In the rows, 128 means zero.
Each row of numbers stands for one thing and depends on some of the facts below. Use the named rows to name the rest.

Some rows with their names:
flafen: [164 120 105 107 134 186 144 135 107 134  77 156 128 143 152  98 130  79
 115 151  60  92 118  66 132 122 105 159  83 138 105  59 137  80  97 103]
kistuk: [155 138 116 116 132 144  83 136  59 127  76 129 161 111 123 118 106 108
 122 162  95 100 131  60 125 120  71 172  93 122 140 100 137  87 121  69]
britol: [156 108  95 136 123 140 118 148  68 128  86 127 154 134 134 122 108  93
  99 166 112 106 116  74 150 132  77 160  87 129 120 100 114  91 103  68]
zovul: [163 136  95 140 111 139  96 126  68 139 115 120 128 122 126 127 141 105
  73 129  70 127 151 102 134 113 113 162  99 142 122  96 103  98 100 119]
drela: [135 163  93 147 110 171 118 133  82 164 110 154 141  96 122 110 119 110
  96 149  92  98 118  51 154 118  80 179 107 139 102 106 120 125  76  94]
bretrel: [165 148 103 164 130 132 113 149  70 143 105 136 125 129 145 128 128  87
  61 130 110 119 146  95 149 110 126 151  93 144 132 114  93  96  73 123]
vugra: [159 115  99 110 110 192  95 153  81 159 121 156 123 119 119 110 113 126
  94 153  97 130 167  73 163 163  99 177 117 117 114  90 104  74  97  98]
klostak: [148 136 129 140 100 167 122 140  70 130  91 108 123 108 143 120 129 119
 106 157  83 105 123  62 132 128  90 136  93 117  93  85 114  96  82 103]
klisku: [152 136  95 138 122 144 112 121  72 146 100 120 136 128 138 111 134 102
  98 140  88 117 139  86 140 122  94 149  94 137 118  90 111  97  95 101]
deflen: [150 150  97 122 110 160 114 134  83 150  98 132 155 109 122 101 109  95
 108 146  87  80 102  72 138 121  65 183 104 134 112  87 112 115 110  76]
pluma: [173 110  58 122 113 104  82 119  53 144 111  79 154 133 115 154 126  85
  55 163  77 133 110  92 146 106  90 146 112 150  87  94 129  79 115  84]
tiplar: [153 144 107 123 138 150  93 128  64 137  85 136 157 114 122 123 110 107
 111 157  95 108 138  55 137 107  81 180  95 131 138 112 139  99 103  80]
tretra: [156 132  80 149 116 128 107 120  62 138 114 102 150 139 129 130 134 102
  72 136  62 129 139  95 125  96 107 157  99 155 107 102 111 107  99 110]
tiplor: [119 195  52 112 109 147 110 120  66 157 130 111 167 141 142 143 146 104
  88 116  80 107 140  80 165 112  87 127 135 162 112 110  86  49  78 149]
bruli: [101 170  51  98 113 182 141 111  81 145 122 128 180 141 130 128 134 123
 120 137  84  87 133  56 175 133  68 129 134 151 109 102  93  58  69 126]
kleror: [152 169  88 156 125 126 107 116  58 157 107 120 124 107 140 140 145  96
  76 146  96 146 139  70 154 100 107 141 102 146 103 122 123 107  67 129]
druke: [124 137  88 123 146 162 140 117  86 143  91 169 130 109 137 126 129  93
 105 188  84 105 107  54 175 130  85 160  95 143 113 107 134 110  92  95]
vuvos: [143 119 103 114 125 159 122 122  81 124  81 146 133 110 124 109 116  85
 110 186  70  89 101  85 149 147  74 174  87 138 127  87 129 105 131  74]
grukon: [171 148  96 146 125 124 100 137  66 140 103 120 140 133 139 123 127  90
  77 136  87 117 135 101 138 113 100 156  98 142 130 102 107  95 101 107]

Some facts about the things:
fopi Λ kistuk; druke Λ vuvos; pumak Λ lostabrar; baplar Λ beski; monin Λ flafen
zofas Λ rebruk; kistuk Λ nuskegri; vekles Λ zovul; foflu Λ kurak; variguk Λ modigel
baski Λ britol; mafladras Λ fufin; taplis Λ grastagres; tiflal Λ kegril; brivom Λ zupla
klalukem Λ flipludre; gribreran Λ buzaskil; gaplal Λ baski; kleperos Λ tiflal; troplu Λ pugi
voziflo Λ skirim; rustefil Λ traski; trakli Λ riplok; skufal Λ monin; ziklir Λ vusam
vuvos Λ zaner; bodos Λ tripi; gusala Λ trotil; para Λ vifar; beski Λ sipoplun
pirok Λ foflik; vatru Λ fopi; trotil Λ katror; kegril Λ pugragrin; ribes Λ ziklir
draplanor Λ plesku; modigel Λ zaflek; tiplar Λ bodos; plufla Λ gatek; skozostur Λ tretra
fuplas Λ mekimu; vamak Λ mogrol; pugragrin Λ vugra; foska Λ pumak; kleror Λ vekles
tripi Λ pirok; gatek Λ klalukem; skirim Λ draplanor; skefu Λ rustefil; pluma Λ stebro
flupus Λ brutro; geba Λ klisku; ruzur Λ foska; klipu Λ grukon; brutro Λ skufal
katror Λ variguk; britol Λ brafur; flofel Λ plufla; pluvedrin Λ skefu; vugra Λ brema
brastovas Λ lasi; riplok Λ gamol; vusam Λ flofel; brema Λ para; bretrel Λ foflu
tretra Λ gusala; fufin Λ kleperos; plesku Λ mafladras; zubul Λ pluma; lasi Λ ruzur
buda Λ vatru; kletom Λ bretrel; rebruk Λ ribes; sipoplun Λ flupus; zupla Λ gribreran
grastagres Λ druke; mekimu Λ tridro; finin Λ gaplal; nikin Λ fuplas; zaner Λ brivom
lostabrar Λ kifla; flafen Λ taplis; mogrol Λ pluvedrin; tridro Λ troplu; kurak Λ finin
briskul Λ kletom; nuskegri Λ tiplar; flipludre Λ buda; brafur Λ totos; zovul Λ trakli
klisku Λ brastovas; klostak Λ baplar; stebro Λ skozostur; pige Λ briskul; daski Λ pige
totos Λ pletro; gamol Λ zubul; grukon Λ daski; buzaskil Λ vamak; pugi Λ skasar
kifla Λ zofas; zaflek Λ semel; skasar Λ voziflo; fopi ε troplu; fopi ε vamak
fopi ε kurak; fopi ε stipur; fopi ε plufla; fopi ε grezok; fopi ε kegril
fopi ε mogrol; plople ε draplanor; plople ε daski; plople ε vamak; plople ε riplok
plople ε britol; plople ε ruvel; plople ε mafladras; plople ε kistuk; plople ε kletom
vekles ε brufuflu; vekles ε mogrol; vekles ε braminim; gripal ε flofel; gripal ε ruvel
fletruk ε geba; fletruk ε miplezi; fletruk ε flafen; fletruk ε buda; foflu ε skasar
foflu ε zaflek; foflu ε flafen; taplis ε modigel; taplis ε zugudrek; taplis ε plokla
taplis ε braminim; tiflal ε kegril; gribreran ε klostak; gribreran ε stinudra; gribreran ε brivom
gribreran ε ziklir; truni ε variguk; truni ε povavi; truni ε drela; poskavi ε skasar
poskavi ε lostabrar; poskavi ε zaflek; kleperos ε pirok; kleperos ε kedritrok; kleperos ε zaflek
voziflo ε variguk; skufal ε skozostur; skufal ε grezok; gusala ε brufuflu; gusala ε kurak
gusala ε brastovas; gusala ε nikin; gusala ε mogrol; beski ε brema; beski ε flupus
plozil ε drofim; plozil ε nilar; plozil ε tiplar; plozil ε skozostur; plozil ε fuplas
vatru ε tiplar; vatru ε pugragrin; trotil ε skozostur; trotil ε flofel; trotil ε buda
ribes ε geba; ribes ε brafur; ribes ε buzaskil; bifigri ε pugragrin; bifigri ε totos
bifigri ε druke; pogres ε nuskegri; pogres ε digro; pogres ε zupla; ravu ε klalukem
ravu ε brege; ravu ε trotar; ravu ε buzik; ravu ε bristafluk; ravu ε kletom
ravu ε nikin; ravu ε klegri; ravu ε para; kleror ε fufin; kleror ε totos
kleror ε povavi; tripi ε brema; tripi ε totos; tripi ε flofel; tripi ε stebro
tripi ε stinudra; bosin ε brufuflu; bosin ε buzaskil; bosin ε foska; bosin ε stinudra
bosin ε grastagres; bosin ε zaflek; bosin ε drunur; pluma ε gaplal; pluma ε flupus
pluma ε monin; pluma ε pumak; broflur ε rubrin; broflur ε klostak; broflur ε lasi
broflur ε braminim; ruzur ε daski; ruzur ε vuvos; ruzur ε deflen; klipu ε troplu
pletro ε brutro; pletro ε daski; pletro ε tiplar; pletro ε pumak; pletro ε stogom
noskon ε brege; noskon ε deflen; noskon ε steplam; noskon ε grastagres; noskon ε tredaflil
noskon ε stogom; flaplos ε troplu; flaplos ε tredaflil; bretrel ε miplezi; bretrel ε brege
bretrel ε skirim; bretrel ε katror; bretrel ε peflu; bretrel ε fuplas; bretrel ε drela
tretra ε nilar; tretra ε stinudra; tretra ε drunur; plesku ε britol; plesku ε flupus
zubul ε plikim; zubul ε buzaskil; zubul ε kletom; zubul ε vifar; zubul ε para
sipoplun ε geba; sipoplun ε rustefil; sipoplun ε mogrol; sipoplun ε ziklir; finin ε nuskegri
finin ε trubi; finin ε vugra; tiplor ε flipludre; tiplor ε stebro; tiplor ε groklu
tiplor ε sinaplo; tiplor ε foflik; tiplor ε bruli; grezi ε sinaplo; tridro ε troplu
tridro ε pirok; tridro ε skozostur; tridro ε tredaflil; ploflor ε troplu; ploflor ε grastagres
zovul ε troplu; zovul ε trubi; zovul ε peflu; zovul ε brivom; zovul ε tugafil
gamol ε modigel; gamol ε plokla; gamol ε baplar; gamol ε povavi; grukon ε brege
grukon ε stogom; pugi ε plikim; pugi ε trotar; pugi ε pumak; kifla ε miplezi
kifla ε nuskegri; kifla ε groklu; pligre ε lotrul; pligre ε skozostur

Rows to name:
No name comes twice in this set of rows, the named rows included.
[154 151 119 145  97 140  97  91  66 131  96 120 111  98 150 131 134 101
 102 172  57 113 130 107 151 116 118 151  85 144 110 101 101  98 109 138] : gribreran
[153 133  89 139 124 117  93 125  63 141 109 105 144 118 139  93 143  96
  81 132 104 133 123 112 142 115  83 140  88 143 125  91 118 102 111  97] : ruzur
[153 117  97 136 136 165 134 121  83 140  91 122 143 127 142  69 129 110
 128 151  96 110 123  82 138 116  81 145  83 133 111  82 118 113  99  98] : foska
[149 149  82 125 143 148 122 129  78 150 104 141 140 128 140 130 116 106
 104 163  88 128 127  57 161 122  73 167 101 129 126 110 131 110  83  68] : pugragrin
[145 158 126 139 123 160 117 139  73 124 102 121 130 128 135 107 125 123
 111 140  67 104 141  89 124 140  58 170  99 110 149  85 112 120 114  66] : kegril
[166 184 128 136 121 119  62 128  47 134  90 117 139 116 125 124 128 105
  94 125  87 116 156  89 105  91  92 168 101 130 147 100 118  92 109 107] : fopi
[122 116  54 110 124 162 136 113  70 127 114 111 175 142 114 147 140 127
  99 158  64 122 142  64 151 120  78 146 116 153  97 101 103  86  85  97] : stebro
[161 127 102 100 109 188  78 143  77 152 102 163 142 113 105 124 112 119
  93 142 106 124 171  61 156 144 113 179 120 122 121 100 117  55  90 105] : nuskegri
[168 144 106 139 126 131  81 117  66 145  95 104 135 126 145  91 136 103
 103 125 101 122 137 105 130  93 101 135  85 136 113  82 116  87 103 124] : ribes
[159 156 116 152 103 131  98 125  61 134 105 100 124 122 144 130 144 103
  77 141  76 123 133  93 124 102 106 138  94 133  97  92 115  99 100 120] : vekles
[102 205  35 108 108 147 123 107  67 148 138 105 175 160 145 156 147 110
 102 119  75 104 150  80 168 115  84 111 140 170 111 112  85  40  68 162] : grezi
[148 148  94 133 127 169 124 138  80 151 103 138 123 125 139 121 108 129
 103 153  75 128 142  64 149 137  75 175 101 113 131 104 116 109  88  76] : skirim
[148 190  76 144 118 130 103 119  67 175 114 131 140 106 133 131 131  89
  74 131  92 118 114  72 153 101  92 163 111 156 107 114 115 109  79 115] : bifigri

The same things again, as new rows of numbers:
Some rows with their names:
braminim: [126 108 133 106 127 178 158 130 148  93 147 163 123 175  83  82 135  91
 133 132 125 162 112 137 157 188  79 159 103 108 193 155 143  80 122 140
 156 111 167 147 130 150]
tugafil: [104 114 146 115 109 170 153 137 141  92 107 174 121 177  90 106 157 104
 127 132 118 141 103 154 143 157  92 145 108 143 184 154 120  74 143 114
 166 120 182 130 139 162]
gusala: [ 95 155 161 121  93 165 156 166 109  80 103 143 122 176 134 107 120 110
 113 141 143 161 120 123 136 187  84 146  99 107 140 164 147 108 109  95
 163 114 160 131 156 156]
brastovas: [ 95 128 143 120  96 167 149 155 155  88 123 171 142 183  85  98 148  88
 120 125 131 145 107 137 148 167 104 145 101 126 161 176 134  92 145 123
 156 119 153 160 164 150]
mekimu: [ 95 137 145 114 110 165 156 147 124  85 107 147 133 186 104  92 129  94
 105 118 143 154 110 143 122 159  95 152 106 122 153 150 132  79 123 104
 171 113 159 137 157 144]
stogom: [118 116 141  94 104 164 178 128 140  84 101 174 130 179  88  97 157  94
 123 120 120 141 103 138 139 162  93 144 114 123 171 145 109  77 145  98
 173 121 170 156 148 156]
gripal: [113 131 149 105  93 159 189 141 102  86  82 147 118 176 128  95 122 101
 104 125 144 168 112 122 128 168  93 140 116 130 168 129 117  98 108  96
 172 104 171 129 143 133]
bruli: [109 112  87  70 109 202 153 167 148  96 119 188 104 223  98 103 167  86
  89  84 158 147 111 158 134 176  90 113 135 174 172 136 116  58 107 129
 192 101 197 159 114 147]
plokla: [138  94 141 105 139 174 166 120 157 103 148 159 118 180  82  64 138  87
 139 109 127 175 116 140 152 187  82 167 110  97 188 146 141  62 116 144
 165 102 162 136 124 163]
vugra: [ 84 120 149 141 140 162 124 159 130  91 105 157 136 191  91 123 160 122
 121 131 138 143  96 171 124 120 100 161  92 166 171 163 133  44 146 122
 160  94 174 145 142 163]
pugragrin: [110 121 148 104 124 159 164 133 143  82 107 147 135 199  78  57 148  96
 102  92 138 144 108 150 126 139 101 153 122 122 131 151 117  50 139  97
 188 122 156 143 158 151]
zubul: [101 156 161 113 102 161 165 157 101  79  90 151 124 181 144 108 123 104
 106 124 137 166 110 122 127 174  80 146  99  99 135 154 138 100 114  86
 172 100 153 148 162 154]
para: [109 130 145 107 113 165 154 137 135  80 113 167 149 185  87 101 153  87
 114 116 129 143 108 136 137 151  97 142 111 116 158 164 126  78 152 100
 171 117 152 173 162 141]
skefu: [ 96 144 145 109 104 168 150 151 132  96 110 160 128 184 114  89 117 103
 114 104 133 170 106 135 135 138  93 154 109 122 156 150 131  87 127 114
 180 111 153 146 156 144]
buzik: [119 113 139 104 110 170 174 127 139  80 106 179 135 174  89 110 165  85
 125 121 118 147 108 127 134 165  94 141 113 120 180 152 115  80 147  97
 171 117 164 165 146 153]
ribes: [ 91 142 151 132  86 145 178 166 119 105  92 160 142 182 115  85 110 102
  96 138 156 163 111 136 143 168 104 157 100 136 150 142 135 120 110 115
 165  95 148 122 163 130]
kedritrok: [103 107 126  81 117 168 174 155 125  96 115 206 113 202  75  79 116 103
  96 149 104 125  94 171 147 162  85 177 130 126 179 135 111  95 139  85
 159 127 177 138 157 152]
bosin: [106 129 147 104  96 161 187 150 101  89  99 154 115 172 123  90 110 103
  97 141 134 164 109 133 134 166  88 156 114 129 180 136 119 105 108  94
 159 109 176 117 143 140]
nilar: [109 109 140  97 105 164 170 138 143  88 109 177 122 183  82  90 149 104
 119 124 121 137 106 144 145 165  92 147 117 122 169 144 113  79 143 105
 173 120 171 143 142 153]

Name these rows:
No name comes twice in this set of rows, the named rows included.
[109 122 140 101 116 156 163 134 153  85 103 169 122 193  77  60 137  98
 119  86 136 152 114 150 126 153  98 150 111 113 143 144 126  55 131 109
 177 109 158 155 145 160] : totos
[ 97 138 160 135  81 140 184 156 119  79  81 150 142 176 119  85 133  96
 101 121 149 163 106 119 124 162 109 148 102 121 146 145 117 105 118 104
 175  92 150 135 165 138] : ruzur
[117 133 170 125 127 166 162 153 128 100 118 127 106 188 128  56 105 103
 126 112 150 191 117 131 133 191  69 173  98  77 139 147 162  73  82 118
 172  90 151 117 140 168] : gamol
[ 90 110 159 143 139 154 155 155  83  98  63 149 114 176 147 143 143 148
 114 148 140 168  94 159 108 115  87 176  87 181 200 122 136  59 107 116
 162  64 189 118 112 168] : pogres
[ 99 122 144 110  98 158 160 150 155 107 106 175 137 183  81  77 146  86
 107 119 142 136 117 147 137 155 104 134 116 133 144 143 138  82 140 112
 173 104 149 161 155 151] : flofel
[ 95 142 149 111 102 166 165 154 112  92  88 139 120 178 123  78 107  96
  98 118 169 169 129 134 119 154  96 139 123 123 145 129 142  88 102  95
 174  98 154 139 142 134] : tripi
[122 128 143 119 115 169 173 142 107 100 134 139 120 168 125  92 106  93
 119 146 147 189 113 123 149 207  77 163 102 110 207 148 144 110  91 136
 148 104 165 119 118 139] : broflur
[115 120 125 134 124 166 149 153 159  99 160 168 143 185  84  91 132  83
 126 138 140 169 111 137 159 187  86 170  93 109 185 178 160  97 116 162
 142 100 141 158 151 141] : lasi
[112 103 155 100 121 163 170 127 155  94  97 167 113 187  80  65 153  99
 129 103 120 154 105 146 141 158  89 155 110 121 160 138 115  56 139 108
 180 116 186 124 139 171] : drela
[122 100 146 121 149 177 149 134 167  93 140 154 122 184  73  35 130  85
 136 101 151 173 113 146 136 177  86 168 102  83 161 157 158  63 110 145
 163  98 156 151 136 168] : baplar
[ 94 138 139 102 110 151 168 164  87  82 108 143 137 205  98  69  75 108
  75 151 141 144  98 163 135 151  91 176 113 132 153 139 120 100 107  78
 160 120 165 116 175 127] : kleperos
[ 96 132 141 114 110 164 150 150 139  77 119 152 143 189  75  92 144  95
 113 128 125 132 104 152 135 146  99 142 110 129 152 168 131  80 150 108
 168 129 168 141 158 150] : troplu
[ 86 111 115  97 112 146 175 179 141 113 108 226 134 222  59  57  93 103
  77 149 114 121  83 190 152 162  99 208 118 122 156 133 124 112 132  95
 167 106 147 156 191 137] : lostabrar
[113 114 171 113 108 160 189 132 128  92  84 127  98 175 112  49 118 110
 118 104 145 183 109 131 128 173  89 157 112 115 151 124 111  71 104 104
 185 107 176  89 121 166] : truni
[ 94 142 143 112  93 154 137 138 153  59 119 182 129 174  74  99 134 103
 124  99 120 154 131 131 144 165 104 149 106 126 160 180 135  79 138 113
 135 118 172 166 146 144] : kurak

